Here is a tiny trained network, its code and every weight. The questions are about switching its units off for an input and a class, where a switched-off unit gives its printed mean instead of its output.

import numpy as np


def w(rows, s, z=0):
    codes = np.array(rows[::2]) - 128.0
    scale = np.full(codes.shape[1], s)
    scale[-1] = z or s
    return codes * scale


def norm(h):
    return h / np.sqrt((h * h).mean(-1, keepdims=True) + 1e-5)


def f(y):
    return y / 2 * (1 + np.tanh(0.7978845608 * (y + 0.044715 * y**3)))


def log_softmax(a):
    a = a - a.max(-1, keepdims=True)
    return a - np.log(np.exp(a).sum(-1, keepdims=True))


def net(x, mask):
    res = np.array(x, float).reshape(1, 5) / 4 @ E
    u = 0
    for l in range(4):
        y = f(norm(res) @ A[l][:, :-1].T + A[l][:, -1])
        res = res + np.where(mask[u : u + 3], y, B[l][:, -1]) @ B[l][:, :-1]
        u += 3
    return log_softmax(norm(res)[-1] @ U[:, :-1].T + U[:, -1])


A, B = {}, {}
E = w([
[201,254,62,122,115,138,73,185,147],'x0',
[162,118,145,135,89,124,128,126,123],'x1',
[208,79,85,203,208,101,3,170,180],'x2',
[200,205,94,83,150,171,203,167,27],'x3',
[126,135,117,147,131,145,127,104,125],'x4',
],0.0067)
A[0] = w([
[141,83,89,129,127,200,83,174,148,3],'0.n0',
[220,2,110,192,242,105,152,192,11,49],'0.n1',
[54,250,146,129,21,71,79,140,174,141],'0.n2',
],0.0052,0.0033)
B[0] = w([
[178,162,173,200,184,187,55,85,204,121],'0.n0',
[130,97,72,159,156,195,91,133,82,255],'0.n1',
[80,97,7,89,117,179,36,116,99,201],'0.n2',
],0.013,0.0039)
A[1] = w([
[174,134,139,59,111,253,93,166,148,90],'1.n0',
[140,115,153,43,143,220,181,87,147,3],'1.n1',
[133,69,10,61,100,67,225,122,139,94],'1.n2',
],0.006,0.0042)
B[1] = w([
[133,110,35,56,198,237,133,124,152,253],'1.n0',
[197,152,188,211,255,141,18,108,109,119],'1.n1',
[138,68,128,178,63,48,197,44,107,236],'1.n2',
],0.0076,0.0016)
A[2] = w([
[166,39,154,236,187,108,76,143,147,81],'2.n0',
[255,217,75,144,182,77,22,169,217,46],'2.n1',
[189,65,229,115,227,87,101,106,174,1],'2.n2',
],0.0068,0.0028)
B[2] = w([
[94,237,118,3,81,212,140,201,173,237],'2.n0',
[90,69,240,167,75,2,185,27,67,253],'2.n1',
[124,78,142,78,166,238,229,127,198,146],'2.n2',
],0.0092,0.0062)
A[3] = w([
[218,230,85,72,114,94,173,78,146,18],'3.n0',
[163,193,76,3,108,161,193,128,201,81],'3.n1',
[219,120,206,95,226,96,158,122,14,5],'3.n2',
],0.0071,0.0033)
B[3] = w([
[123,222,54,196,168,56,156,226,163,166],'3.n0',
[191,142,162,250,189,138,100,218,205,255],'3.n1',
[197,134,136,116,153,149,210,92,17,251],'3.n2',
],0.012,0.0034)
U = w([
[34,55,233,90,37,12,95,43,165,198],'0',
[133,85,9,60,118,207,40,108,91,251],'1',
[185,140,180,107,132,59,220,69,19,86],'2',
[154,202,86,182,145,47,123,197,155,16],'3',
[108,124,210,72,154,203,118,166,249,31],'4',
],0.012,0.0024)

Each question gives the input, the list of numbers given to net, and the class t.
The units are the neurons (one row each of A and B). Each row of codes is followed by its name. A weight is (code - 128) times the scale printed after its matrix; where a second scale follows, it is the last column's (A, B and U).
mask holds one flag per neuron, layer by layer. A switched-off neuron (its flag False) gives its mean, the last column of its row in B, instead of its output. The means were averaged over made-up inputs and are rounded, as every weight is.
A unit's drop is (log p(t) with every unit on - log p(t) with that unit switched off) / (log p(t) with every unit on - log p(t) with every unit switched off).
The circuit of an input: a set's keep is (log p(t) with only the set's units on - log p(t) with every unit switched off) / (log p(t) with every unit on - log p(t) with every unit switched off). Starting from all 12 units, units are removed one at a time, each time the one whose removal leaves the highest keep (on an exact tie, the one counted first), for as long as the keep stays at least 0.8.
circuit, biggest first: the units of the circuit, biggest drop first
unit that matters most: the unit with the biggest drop
top k neurons: the k neurons with the biggest drops, biggest first
top k neurons in layer l: the k neurons of layer l with the biggest drops, biggest first
drop when u is switched off: that unit's drop, to one decimal
input [4,3,-2,-6,5], class 1: circuit, biggest first	[0.n2]
input [0,6,6,-2,8], class 4: top 3 neurons	[2.n0; 0.n2; 2.n2]
input [8,4,1,-8,1], class 0: top 2 neurons in layer 2	[2.n1; 2.n0]
input [1,0,6,0,-6], class 0: top 2 neurons	[2.n1; 2.n0]
input [1,4,-8,7,-8], class 3: circuit, biggest first	[2.n1; 3.n1]
input [6,1,1,2,4], class 2: top 4 neurons	[2.n1; 2.n0; 0.n1; 1.n0]
input [4,6,-3,1,0], class 3: top 2 neurons	[0.n1; 3.n1]
input [1,4,-1,2,0], class 3: top 2 neurons	[2.n1; 3.n0]
input [8,-3,-7,1,-3], class 3: top 4 neurons	[3.n1; 0.n1; 3.n0; 1.n2]
input [-1,-3,4,0,7], class 4: circuit, biggest first	[0.n2; 2.n0]
input [2,-2,-6,1,-5], class 3: top 2 neurons	[2.n1; 0.n1]
input [-6,2,1,6,-8], class 1: top 2 neurons	[0.n1; 2.n1]
input [1,-6,-3,-6,-2], class 1: top 2 neurons	[0.n2; 2.n1]
input [-4,-5,8,0,-6], class 4: unit that matters most	0.n2
input [-6,0,7,-1,-8], class 4: top 2 neurons	[2.n0; 0.n2]
input [8,-7,2,7,1], class 2: top 3 neurons	[2.n1; 2.n0; 3.n2]
input [4,4,-2,0,-3], class 1: top 2 neurons	[0.n2; 2.n0]
input [2,8,5,5,-7], class 2: top 2 neurons	[2.n1; 0.n2]
input [6,-8,1,4,2], class 2: top 2 neurons	[2.n1; 2.n0]
input [0,-2,-3,0,0], class 0: circuit, biggest first	[3.n2]
input [8,7,-3,6,3], class 3: drop when 1.n1 is switched off	0.0
input [5,-2,3,-5,8], class 0: drop when 2.n1 is switched off	0.3
input [-6,2,6,-3,-2], class 4: drop when 2.n0 is switched off	0.1
input [6,2,3,8,1], class 2: drop when 2.n0 is switched off	0.3
